Here is a tiny trained network, its code and every weight. The questions are about switching its units off for an input and a class, where a switched-off unit gives its printed mean instead of its output.

import numpy as np


def w(rows, s, z=0):
    codes = np.array(rows[::2]) - 128.0
    scale = np.full(codes.shape[1], s)
    scale[-1] = z or s
    return codes * scale


def f(y):
    return np.maximum(y, 0)


def log_softmax(a):
    a = a - a.max(-1, keepdims=True)
    return a - np.log(np.exp(a).sum(-1, keepdims=True))


def net(x, mask):
    res = np.array(x, float).reshape(1, 7) / 4 @ E
    y = f(res @ A[0][:, :-1].T + A[0][:, -1])
    res = res + np.where(mask, y, B[0][:, -1]) @ B[0][:, :-1]
    return log_softmax(res[-1] @ U[:, :-1].T + U[:, -1])


A, B = {}, {}
E = w([
[89,26,120,189,206,96,110,164,191,133,242,255],'x0',
[128,134,128,126,129,129,135,130,126,129,134,132],'x1',
[128,131,124,128,128,131,127,122,128,122,123,134],'x2',
[125,139,137,147,122,118,134,126,125,126,124,138],'x3',
[35,123,144,55,87,91,178,240,222,46,61,137],'x4',
[77,183,42,65,84,18,14,145,74,179,137,175],'x5',
[125,132,136,130,133,127,124,126,132,131,123,130],'x6',
],0.0079)
A[0] = w([
[158,216,167,58,71,142,136,111,91,139,42,23,113],'neuron 1',
[198,128,100,206,156,177,101,27,34,217,186,126,33],'neuron 2',
[36,110,136,78,91,118,161,206,180,47,79,135,61],'neuron 3',
[172,217,145,61,61,148,157,113,84,114,13,3,127],'neuron 4',
[172,64,192,195,170,234,218,116,170,58,121,77,23],'neuron 5',
[35,113,145,67,92,90,190,200,196,67,76,140,84],'neuron 6',
[56,142,141,65,71,124,161,192,218,68,81,133,95],'neuron 7',
[65,131,133,80,104,95,174,228,217,55,73,143,92],'neuron 8',
[63,186,42,66,85,8,7,136,60,185,146,182,3],'neuron 9',
[85,157,69,82,93,54,53,163,98,124,132,148,32],'neuron 10',
[106,26,143,175,194,98,103,166,196,114,218,253,141],'neuron 11',
[162,74,215,173,166,232,226,115,185,58,124,80,8],'neuron 12',
[125,120,111,140,107,146,129,138,106,112,119,126,76],'neuron 13',
[94,41,134,152,193,89,137,163,193,156,215,245,149],'neuron 14',
[200,142,116,188,154,166,94,73,57,217,195,118,9],'neuron 15',
],0.0057,0.0021)
B[0] = w([
[43,179,61,201,95,239,124,153,97,54,123,79,227],'neuron 1',
[197,29,240,116,211,81,83,56,46,154,182,95,220],'neuron 2',
[204,82,178,141,235,89,67,84,99,117,201,121,199],'neuron 3',
[25,147,26,225,53,235,110,126,89,33,124,48,246],'neuron 4',
[106,163,179,8,67,75,210,228,220,202,48,192,222],'neuron 5',
[198,69,181,118,212,106,73,28,72,139,201,138,207],'neuron 6',
[187,63,163,149,211,88,60,64,58,155,175,126,203],'neuron 7',
[245,85,175,134,207,97,62,54,53,152,213,102,209],'neuron 8',
[116,149,170,48,23,52,231,222,255,240,58,243,216],'neuron 9',
[126,131,171,72,104,89,207,168,198,167,104,175,178],'neuron 10',
[30,195,20,209,61,244,117,147,81,32,98,24,229],'neuron 11',
[115,191,145,18,41,25,234,222,233,214,85,244,222],'neuron 12',
[139,108,101,99,129,159,116,118,128,99,119,155,130],'neuron 13',
[40,214,21,213,68,229,119,106,81,40,100,19,221],'neuron 14',
[200,79,177,107,253,63,92,87,89,129,173,107,201],'neuron 15',
],0.005,0.012)
U = w([
[44,142,38,193,94,195,113,139,102,47,117,80,206],'0',
[246,99,172,128,222,97,84,75,85,138,164,128,167],'1',
[120,136,142,64,76,85,172,211,220,189,86,200,9],'2',
],0.011,0.0013)

Each question gives the input, the list of numbers given to net, and the class t.
The units are the neurons (one row each of A and B). Each row of codes is followed by its name. A weight is (code - 128) times the scale printed after its matrix; where a second scale follows, it is the last column's (A, B and U).
mask holds one flag per neuron, in row order. A switched-off neuron (its flag False) gives its mean, the last column of its row in B, instead of its output. The means were averaged over made-up inputs and are rounded, as every weight is.
A unit's drop is (log p(t) with every unit on - log p(t) with that unit switched off) / (log p(t) with every unit on - log p(t) with every unit switched off).
The circuit of an input: a set's keep is (log p(t) with only the set's units on - log p(t) with every unit switched off) / (log p(t) with every unit on - log p(t) with every unit switched off). Starting from the 12 units with the biggest drops (on a tie, the unit counted first), units are removed one at a time, each time the one whose removal leaves the highest keep (on an exact tie, the one counted first), for as long as the keep stays at least 0.8.
units of the circuit, in order: the units of the circuit, biggest drop first
k most important neurons: the k neurons with the biggest drops, biggest first
drop of u: that unit's drop, to one decimal
input [8,4,-6,-6,-8,4,-8], class 0: 2 most important neurons : [neuron 11; neuron 14]
input [3,-3,2,-2,4,-2,1], class 1: 3 most important neurons : [neuron 4; neuron 1; neuron 8]
input [2,-4,5,-4,7,-7,4], class 1: most important neuron : [neuron 8]
input [5,-1,6,-8,5,4,1], class 0: 4 most important neurons : [neuron 11; neuron 14; neuron 2; neuron 15]
input [6,-8,1,-8,7,-5,6], class 1: 2 most important neurons : [neuron 8; neuron 6]
input [3,8,-1,4,6,-8,-5], class 2: 2 most important neurons : [neuron 12; neuron 5]
input [8,5,8,-2,-7,4,6], class 0: 2 most important neurons : [neuron 11; neuron 14]
input [-6,-3,6,-7,-6,-6,5], class 0: 2 most important neurons : [neuron 4; neuron 1]
input [-7,-1,-2,-8,5,-8,8], class 2: 3 most important neurons : [neuron 12; neuron 5; neuron 11]
input [-7,-1,0,-7,1,8,-7], class 2: 3 most important neurons : [neuron 9; neuron 10; neuron 11]
input [-5,-8,8,6,8,8,-1], class 1: drop of neuron 6 : 0.5
input [7,-6,-8,-1,5,-3,8], class 0: drop of neuron 11 : 2.5
input [-5,0,-6,-4,4,6,8], class 2: drop of neuron 5 : -0.3
input [2,8,4,5,5,-7,-1], class 2: units of the circuit, in order : [neuron 12]
